Here is a tiny trained network, its code and every weight. The questions are about switching its units off for an input and a class, where a switched-off unit gives its printed mean instead of its output.

import numpy as np


def w(rows, s, z=0):
    codes = np.array(rows[::2]) - 128.0
    scale = np.full(codes.shape[1], s)
    scale[-1] = z or s
    return codes * scale


def f(y):
    return y / 2 * (1 + np.tanh(0.7978845608 * (y + 0.044715 * y**3)))


def log_softmax(a):
    a = a - a.max(-1, keepdims=True)
    return a - np.log(np.exp(a).sum(-1, keepdims=True))


def net(x, mask):
    res = np.array(x, float).reshape(1, 3) / 4 @ E
    y = f(res @ A[0][:, :-1].T + A[0][:, -1])
    res = res + np.where(mask, y, B[0][:, -1]) @ B[0][:, :-1]
    return log_softmax(res[-1] @ U[:, :-1].T + U[:, -1])


A, B = {}, {}
E = w([
[194,58,87,210,51,233,91],'x0',
[2,76,146,179,163,172,37],'x1',
[4,180,60,232,164,135,204],'x2',
],0.0082)
A[0] = w([
[116,86,115,177,49,191,4,183],'N1',
[145,4,254,57,40,214,65,252],'N2',
[215,121,44,78,39,147,116,241],'N3',
[10,97,46,205,110,217,220,254],'N4',
[14,128,134,159,201,147,115,103],'N5',
[207,214,146,45,103,61,148,250],'N6',
[37,119,147,68,125,78,5,247],'N7',
],0.0075,0.0042)
B[0] = w([
[63,173,201,167,149,206,33,204],'N1',
[122,67,186,145,34,135,51,232],'N2',
[192,190,164,156,20,179,157,205],'N3',
[192,174,10,254,146,193,126,246],'N4',
[58,147,13,85,204,203,123,194],'N5',
[200,173,212,18,87,101,180,216],'N6',
[186,71,153,132,227,45,66,192],'N7',
],0.0078,0.013)
U = w([
[43,8,131,137,72,168,178,3],'0',
[49,18,114,67,91,215,141,2],'1',
[160,101,186,47,7,177,87,127],'2',
[88,67,111,251,88,211,1,145],'3',
[165,224,164,92,103,99,222,207],'4',
[173,176,66,205,99,136,242,148],'5',
[129,46,188,65,214,68,75,203],'6',
[65,145,40,167,199,157,111,86],'7',
],0.0087,0.0042)

Each question gives the input, the list of numbers given to net, and the class t.
The units are the neurons (one row each of A and B). Each row of codes is followed by its name. A weight is (code - 128) times the scale printed after its matrix; where a second scale follows, it is the last column's (A, B and U).
mask holds one flag per neuron, in row order. A switched-off neuron (its flag False) gives its mean, the last column of its row in B, instead of its output. The means were averaged over made-up inputs and are rounded, as every weight is.
A unit's drop is (log p(t) with every unit on - log p(t) with that unit switched off) / (log p(t) with every unit on - log p(t) with every unit switched off).
The circuit of an input: a set's keep is (log p(t) with only the set's units on - log p(t) with every unit switched off) / (log p(t) with every unit on - log p(t) with every unit switched off). Starting from all 7 units, units are removed one at a time, each time the one whose removal leaves the highest keep (on an exact tie, the one counted first), for as long as the keep stays at least 0.8.
circuit, biggest first: the units of the circuit, biggest drop first
most important unit: the unit with the biggest drop
k most important neurons: the k neurons with the biggest drops, biggest first
drop of u: that unit's drop, to one decimal
input [-5,6,-8], class 6: most important unit	N7
input [-7,-1,-3], class 6: 3 most important neurons	(N3 N7 N4)
input [3,-1,8], class 7: 4 most important neurons	(N3 N6 N2 N5)
input [6,-3,-1], class 2: 3 most important neurons	(N4 N3 N5)
input [1,-1,8], class 7: 4 most important neurons	(N3 N6 N5 N2)
input [0,-2,1], class 4: 2 most important neurons	(N4 N2)
input [-1,0,6], class 7: circuit, biggest first	(N3 N2)
input [1,6,5], class 7: circuit, biggest first	(N2 N5)
input [-3,-1,8], class 7: 3 most important neurons	(N5 N3 N6)
input [-6,-1,-4], class 6: 2 most important neurons	(N3 N7)
input [-7,0,0], class 6: 3 most important neurons	(N3 N4 N7)
input [-5,6,-2], class 6: 2 most important neurons	(N7 N4)
input [0,-1,7], class 7: 3 most important neurons	(N3 N6 N5)
input [-1,3,8], class 7: most important unit	N5
input [3,-2,0], class 2: 2 most important neurons	(N4 N5)
input [-3,8,3], class 7: 2 most important neurons	(N5 N2)
input [-8,1,-3], class 6: 3 most important neurons	(N7 N3 N4)
input [-8,7,-1], class 6: 2 most important neurons	(N7 N4)
input [-3,2,4], class 7: drop of N2	0.1
input [-7,2,-7], class 6: drop of N4	0.0
input [4,-3,1], class 5: most important unit	N2
input [-5,2,3], class 7: drop of N2	0.1
input [-7,8,-3], class 6: drop of N1	0.0
